The same points and some others measured another way (B), then each row and its match in B
B:
1: [-160  178   37  143  -13   23   18  200  -40   45  -11   35  -79  100
  -12  -58   66  167  -48   64  199  -31 -132   52]
2: [-193  -96   14   -1   44   60 -221  -85   59  -66  -56  -90  -25  -76
   17  -89    1   41   19  -61  -14   72  182  -39]
3: [ -40  -94  -42  135  161   45  -90  -60  117  -42  -35   41   38   89
 -187    4   92  -62   52 -101   71    9  -54    8]
4: [-124  -74   43  -75   62  107  -98  -47 -147  -97 -140 -186  -72 -132
  228  -42  -20  179  -87   81 -248   49  211   24]
5: [  -8  162    9  176  106    8  131  140   13  -15    3   31  -97  178
 -123   32  116   86 -113   36  156   -5 -155  143]
6: [ -89   92   30  -96   88  284   17  -43 -143  -16 -185   66  132 -137
  275 -155 -100  104  -68  245 -418  -55   60   18]
7: [ 110   62  -59  -66  204  304  199  -30 -214  -16 -235   81  168  -56
  300  -67   14   84 -149  341 -513 -122  -18  155]
8: [ 342   97   -4  -51 -244 -323  148  -95  -42    6  173  -31   -2  290
 -237  207  -32  -69 -158 -251  155 -116  -40  294]
9: [-160   58   96   61 -177   10 -129  159    8   32   93   18  -18  -61
   37  -73   90  162   67   11   57   12 -151  -70]
10: [-152  157   71   69  -85  -35  -25  198  -33  -24   41  -13  -85   55
   37  -64   53  196  -45  104  165  -10 -120   32]
11: [ -50   29  -24  179   80    0    4  130   70  -37    9   21  -94  163
 -115   40  167   71  -72   61  257  -44  -96  107]
12: [-115  128   70   84    5  -25   22  123  -17  -74  -13  -21  -78   91
  -11  -15   30  155 -103   64  106   24 -138   74]
13: [ 276  111   17  -37 -219 -212   66  -78   10   77  196   78   57  203
 -258  115  -26 -114  -13 -262   69 -107  -94  159]
14: [ -66 -172  -18   51  160   29 -176  -67   56  -29  -46  -71  -39  -18
  -91  -26   69   11   38  -79    0   37   75   -5]
15: [-121  -89   49  -35   69   91 -123  -87  -30 -114  -87 -139  -26 -114
  101  -51  -35  108  -25   26 -181   63  166  -10]
16: [  62  152  -11 -115  153  317  141    5 -260   63 -188  120  208 -126
  309 -163  -68  119  -67  314 -567 -116  -73   48]
17: [-134  112  120   72 -127    1  -77  202  -34   22  102  -29  -94  -40
   31  -44   92  223   -8   30   57   39 -176  -40]
18: [ -37   23  -42  120  144   70  -78  -33   91   24  -16  130   76  128
 -211  -36   44  -88   69 -101   91  -42  -94  -13]
19: [  36   84  -29   97  133  -54   48   82   15  -15    8   35  -30  168
 -142   -5  106   27  -62   -2  120   -8 -166  113]
20: [ -97  116   11  142   -1  -32   29  185   -9   -8   10  -21 -113  132
  -25    1  130  166 -132   75  244  -11 -121  122]
21: [-100 -114   59   -8   68    6 -201  -66   17  -93    2 -144  -66  -73
  -35  -19    8   87    8  -93  -65   95   82  -56]
22: [  19   62   -1  119  140  -19   41   71   39  -45    3   41  -33  153
 -153   15   86   32  -48   17  104  -14 -169   89]
23: [-129 -112    7   87  135   30 -157  -35   84  -39  -43  -59  -48   -8
 -104  -52   33   37   40  -55   72   42   64  -12]
24: [  36    4   -8   62 -204  -84  -43   21   38   87   94   68   77   89
  -99   25   86    5    4 -130  137  -72 -127   83]
25: [ -70  -97   25  -36   97   61  -81  -63 -112 -102 -113 -189  -85  -71
  126    5    2  139  -82   20 -176   47  186   45]
26: [-125  204   43  130   40   12   48  170   11   16    0   63  -69  121
  -70  -78   17  127  -54   97  197  -34 -132   75]
27: [  30  -19   20   16 -192  -78 -110   34   35   86  124   68   73   22
  -82  -10   94   11   66 -125   50  -44 -154   10]
28: [  17   22   -4  110  106  -56   31   11    5  -59  -11  -40  -10  139
 -141   47   71   61 -103  -81   81   44 -167   97]
29: [ -82 -168    3   39  130   25 -210  -85   95  -84  -26  -55  -29   -4
 -107  -10   49   -6   35  -71   22   34   71  -30]
30: [ -63  113   15  135   58    0   25  197  -43   28    4   17 -115  123
  -42   -1  137  143  -69   69  165  -34 -153   81]
31: [-124   79   82  117  -88   48  -98  205    6   84  102   34  -71  -32
  -15  -50  144  174   29   17   90   10 -190  -49]
32: [  48  -26   16   77 -118  -46  -57   93  -28  102   94   28  -13   47
  -75   48  145   65   45  -99   62  -65 -144   32]
33: [  29   68   53   23 -177  -43  -64   46  -21  116  115   98   82   30
  -98  -19   20   25  100 -140   -1  -66 -183  -24]
34: [ -12   22  -67  172  200   67  -40   55   80   77  -13  125  -13  159
 -220  -21  126  -55   41  -46  173  -69  -93   42]
35: [  44  122  -40 -151  133  392   79  -31 -182   40 -207  261  324 -134
  344 -204  -46   11   -7  388 -621 -172 -102    7]
36: [  -1  -24  -31  129  157   46  -79  -16   74   38    7   73   39   96
 -213   -9   89  -40   35 -123   65   -2 -136   -3]
37: [  63  197  -20 -149  117  412  108  -12 -233  113 -195  298  354 -126
  328 -215  -99   48  -47  370 -633 -192 -185    2]
38: [  -2  -19    3   54  141   16  -99  -38   61  -30    2   71   58   81
 -175  -24   30  -42   46  -84   -9    2 -146  -24]
39: [ -23  123  -16  146  136   19   42  115  -18   53  -17   68  -52  163
 -140  -11   89   49  -35  -19  138  -37 -150   76]
40: [ -68  -16   11   94  109   30  -88  -37   89  -50   -8   20   14   63
 -156  -21   33  -11   22  -89   50   35  -61   -6]
41: [  72   35   40   53 -195  -59  -44   10   30   73  147   79  111   51
 -142   31   53   11   54 -166   28  -43 -217    2]
42: [ -87  134   22  154   33   -1    2  176   23   14   50   23 -102  122
 -101  -20  107  120  -32   47  234  -29 -114   53]
43: [-178   44   66  114 -144   58 -115  163   32   15   53   40  -47   -7
   34  -26  141  140   27   30  118  -11 -116  -38]
44: [ -77  -14   51  -81   72   45  -45  -34 -128 -118 -100 -182  -87  -83
  168  -42  -46  164  -92   89 -203   47  187   57]
45: [-114   28   67  114 -131    2  -96  174   19   32   98   -6  -56  -13
   -6  -18  144  170   23   16  131   -2 -154  -23]
46: [ -72  -10   14   87 -131   11 -134  123   44   83   85   86    5   26
  -40  -24  154   58   69  -18  136  -70 -124  -16]
47: [ -91  135   -4  192   73   59   18  124   66   48   12   97  -30  141
 -147  -29  101   56  -44    1  213  -25 -155   59]
48: [ 232  103   19  -13 -167 -164   37  -31   11  144  177  126   70  163
 -258   43  -49  -90   47 -193   87 -148 -121  120]
49: [ -56  -15  -53  148  169   65  -65    6  119   33  -53  154   74  137
 -192  -53   65  -58   19   -5  156  -65 -148   40]
50: [-141  206   82   86  -35  -11   14  227  -86   15   23  -10 -135   74
   26  -51   47  211  -58   88  140  -14 -121   39]
51: [ 223   33   56  -36 -202 -199   47  -48  -17  -22  160   -8   22  134
 -162  139   11  -23  -24 -190  -12  -53 -125  124]
52: [-115   -1   31 -119   32  101  -75  -67 -113  -99 -130 -113   11 -115
  230 -104  -68  131  -89  121 -254   30  181   39]
53: [-116  196   38  128   53   35   28  158   38   23   14   96  -44  109
  -91  -92   25   89   -8   91  173  -40 -134   47]
54: [ -90  -71   26  -21  100   29  -91  -39  -82 -115  -87 -189 -121  -40
   82   -6   -1  127  -45   24  -87   37  219   38]
55: [-163   26   47  146 -116   47 -102  162   45   50   57   38  -17   -5
   -7  -42  136  151   20   27  164  -16 -156  -23]
56: [-126  106   80  132  -62   -2   14  217  -15  -24   46  -49 -147   34
   28    0  139  216  -67   90  136   24 -124   59]
57: [ -76   29   58   61 -195   26 -118   59   86    7  102  114   67   15
  -49  -13   81   19   87  -36   60  -52 -138  -47]
58: [ -65  -58  -13   86  126   34 -120  -44   51  -27  -29    0   -1   56
 -135   -9   66  -17   40 -124   28   31  -22  -18]
59: [-239  145   53  149 -104   81  -82  219    5   93   28   67  -65   11
   26  -99  105  168   32   49  193  -24 -104  -32]
60: [ -48  -51   -3   49  144   14 -158  -25   55   10    1   43   37   38
 -162  -70   18  -18   90  -81   28   -5  -80  -55]
61: [ -37    8   -6  130 -114   13  -64  118   41   83   78   76    4   61
  -64   15  188   49   38  -52  136  -53 -143   24]
62: [-125   32   56   79 -148    8 -105  163  -14    5   56    2  -81   23
   48   11  147  150  -10   33  123  -34  -87    1]
63: [-141   79   49   94 -130   -4  -69  167   -1   24   52   11  -51   27
   27  -36  121  155  -20   30  147   -8 -125   17]
64: [ 120  221  -31 -119  134  460  181  -11 -216  115 -186  362  409 -122
  312 -199  -43   -5   -2  363 -734 -186 -269   -4]
65: [  14   16  -55  127  165   61  -71    2  125   42   35  138   42  118
 -234  -34  129 -106   77  -91   84  -23 -113    2]
66: [ -72 -124  -31   58  118   30 -204  -71  139  -47    7   33   34   26
 -154  -48   85  -78  108  -97   51   18   15  -53]
67: [  21    8   28   79 -156  -22  -48   72   -9   64   95   48   18   51
  -65   54  131   48   43 -109   41  -49 -152   16]
68: [   8   14   -9   48  155   13  -88  -17   39  -18    6   79   30  105
 -180  -30   30  -60   86  -74   11  -31  -93  -27]
69: [  37  -92  -31   99  154   22 -115  -52   90  -15   27   45   43   85
 -214   27  112  -59   37 -134   28   11 -129  -13]
70: [-134  -49   31  -57   59   75 -141  -68  -20  -94  -84  -98  -32  -79
   99  -83  -46   83  -28   58 -113   27  194    6]
71: [-173   49   66   46 -217   29 -168  110   53   51   85   82   44  -44
   29  -86   88   92   69  -22   76   -8 -132  -69]
72: [ -61   28   34   94 -125   14  -67  122   -9   47   59   55    8   38
  -14   11  140   95   26  -31   66  -39 -177   -4]

[ -29  118  218   37   25  -54   26  -27   41 -210 -290 -164 -141  458
   45 -107  -13  280   15    0  -24   49  220  144 -191   61    5 -158] : 15
[ -82 -117   58  -41 -266   52  379  132  220   25  123 -188   52   49
 -239 -136  -11 -158  170  317  101   94  368   37  235   40   29   62] : 68
[  89   82   44    7  -15  137 -209  -94  114  202  -92  -10 -132 -138
  186   87   34 -232   14  110  -23   18  160 -215 -177    0   99 -130] : 47
[ 128  128  151  -17  187  -93   11  -79   81  133 -317  117 -276   32
   41   86  134 -245  -91   37  -21   10  186 -125 -168 -144  -41  -50] : 29
[ -24  137  229   46   49  -53   15  -36   49 -219 -309 -157 -148  474
   63 -122  -10  286    6  -39  -30   47  204  157 -196   43   -7 -149] : 40
[-223 -191  149  -52 -143  -54  484  144  152  -28   41  -16  -30    3
 -251 -161   45  -98  -30  236  131  -36  324   55  335  -87   64  231] : 63
[ -79   70 -327 -130 -220 -115 -123  256  153 -148  377  159  203 -272
  151  -89  -93 -323 -287  214  -27   70 -219  -85  -91    2  -91  137] : 58
[  81 -144  -83  -46  -29  285 -251 -164   71   99   28 -243  -19 -236
  125   97   67 -211  -60   30  -40  -50  199 -403 -103  -54  231  -45] : 52
[  75  146  137  -23   69  -25  -15  -58  116  231 -232  190 -282  -83
  101  127   89 -308  -32  130    4   -9  204 -119 -151  -89    2  -79] : 69
[  94  -67  -95  -50  -43  271 -248 -204  143  133   24 -209  -26 -188
  114   64   82 -249  -16   23   20   18  178 -368  -48  -33  216  -84] : 33
[   3  -56 -258 -126 -134   62 -211   75  130   19  248  -24  105 -319
  114   26    3 -312 -212  190  -12   26  -11 -287 -110  -31   54   51] : 44
[  42   11 -270 -114  -41  -10 -166  100  153  -63  244    8   81 -308
   49   -2    9 -329 -258  103    8   23  -72 -231 -104  -92  -58  114] : 38
[ 143  273    3  -44  213 -333   41 -117 -178 -610 -310   29 -152  481
 -103  -59   66   97 -187 -243  -79  119 -105   -1 -228  -15   -8  -73] : 32
[ 107  228   18  -27  204 -320   43  -86 -234 -622 -278   16 -137  413
 -117  -42   35  149 -185 -196  -77   80  -94  -27 -220   10   22  -58] : 9
[-265 -173  276  -42   40   13  313   31  138  -27 -165  -86 -133  201
  -36 -157  112  121 -160  -12   68 -124  314   95  193 -193   71  210] : 71
[ 141  242   16  -10  180 -293   10 -107 -123 -587 -308  -19 -148  474
  -86  -67   30  136 -167 -211  -70   86  -61   37 -246    8  -26 -102] : 50
[  27   98   83    8  -30   22  -84  -48  186  265 -167  187 -177 -129
  237   79   30 -331  -53  169  -15  -23  137  -98 -111  -51   23  -92] : 72
[ 103  244   31  -22  189 -293   38 -102 -202 -614 -277   -5 -177  429
 -130  -11   20  185 -153 -187  -42   58  -55   12 -229   35   10  -98] : 16
[  14 -116 -137  -64  -80  218 -262  -34  234  227  107 -151   43 -311
  146   15   36 -249 -110  192   40    4  176 -319  -73  -54   94  -29] : 26
[-180    9  217   -6  141  -18  151  -73  -25 -406 -278 -216 -107  495
   50 -135   18  390 -149 -232  -23  -90  145  157   -6  -91   38   36] : 24
[-195 -207  210  -29  -30  -80  437  116  180   10   10  -41  -98   24
 -237 -151  118  -79 -119  123  135  -86  291   68  298 -157   31  282] : 43
[ -88  177 -357 -156 -228  -92   26  353   75 -157  492  166  309 -300
  188  -48 -152 -436 -174  217  -98  130 -317  -57  -11   -6 -195  191] : 46
[-219 -178  198  -65  -39  -59  445   84  193   17  -13  -25 -115   66
 -212 -131  125  -79 -110  110  148  -76  306   77  311 -165   36  258] : 25
[ 105   90  181   29  158 -117  -23  -90   56  113 -310  142 -266   12
   48   34  131 -204 -113   38  -15   -2  151 -136 -150 -103   41  -38] : 6
[  -3  110  221   37   32  -55   19  -22   62 -185 -300 -182 -133  474
   61 -115    3  249    8  -11  -51   59  220  144 -211   40  -18 -151] : 51
[ -93  232 -383 -180 -201  -99   51  339   93 -174  476  180  299 -282
  151  -48 -153 -431 -154  212  -54  159 -311  -46   20  -14 -229  175] : 60
[-182   33  235    4  166  -13  159  -71   21 -369 -252 -198 -162  445
    7 -112   25  384 -142 -238   39 -121  160  185   14 -102    3   50] : 28
[  62  233  139  -32  113 -177   -5  -63  -39 -368 -333  -67 -186  521
  -54 -129   61  227  -61 -114  -35  144  137   70 -270   15    6 -130] : 31
[ -63 -100  -21  -43 -344   37  323  185   77  -65  225 -131  156  -64
 -234 -175  -59 -207  190  366   31  166  276  -81  196  111  129   83] : 2
[-225  -50  228  -29  141   16  219  -42   61 -283 -234 -224 -134  413
   29  -77   32  340 -158 -170   33 -155  212  184   62 -138  -22   73] : 10
[  21  108  130    6   66  -47    2  -57  103  192 -231  211 -246 -120
  106  109   49 -259  -61  166   33  -45  170 -111  -83  -65   21  -78] : 55
[-101  141 -356 -149 -253 -118    7  329   74 -178  500  156  282 -285
  168  -13 -152 -388 -199  241  -68   93 -317  -42  -19   40 -163  157] : 54
[ -63  117  188   20  148  -54   95  -83  -29 -454 -233 -240 -131  537
   36  -81    7  345 -100 -281  -42  -54   63  191 -104  -35  -27  -26] : 18
[  72   99  152  -14  157 -111   36  -75   48  112 -306  134 -242   27
   39   68  117 -204  -93   84   -4   10  172 -130 -112 -108    8  -54] : 22
[ -41  191 -303  -71 -211  -50   22  368    2 -135  594   87  334 -377
  201    8 -187 -444  -86  186 -131   99 -396  -63   -2   52 -195  201] : 57
[-197 -228  170  -49  -59  -68  485  165  148   -2   46  -69  -51  -18
 -263 -119   77  -94  -86  203  116  -82  319   48  301 -142    3  275] : 35
[ -49  231 -299  -93 -224   52   71  328  -39 -155  571   44  346 -332
  245   42 -207 -459    9  131 -176  108 -360  -74   27   41 -171  182] : 8
[  44   85   35  -26  -35  132 -125  -65  118  227  -79   16 -141 -144
  196  163    9 -257   27  171  -14  -17  177 -172 -143   -2   47 -142] : 42
[  87  104   10  -32  -29  121 -153  -89  185  238 -135   22 -102  -74
  222   58   47 -311   10  120  -39   65  169 -180 -142  -47   39 -133] : 30
[-116  253 -334 -113 -240  -34   38  337  -30 -205  601  168  302 -388
  189   33 -217 -402  -70  188  -71   91 -396  -55   44   80 -147  177] : 41
[  68  103  122  -70  315 -168   86 -152 -203 -258 -308   48 -236  197
    1  117  169  -67 -229 -233  -96  -50   -4 -172 -119 -179   65   59] : 66
[ -91  110 -342 -124 -253 -147  -58  310  117 -184  464  189  248 -295
  144  -80 -130 -363 -257  231  -40   87 -298  -47  -49   33 -123  166] : 67
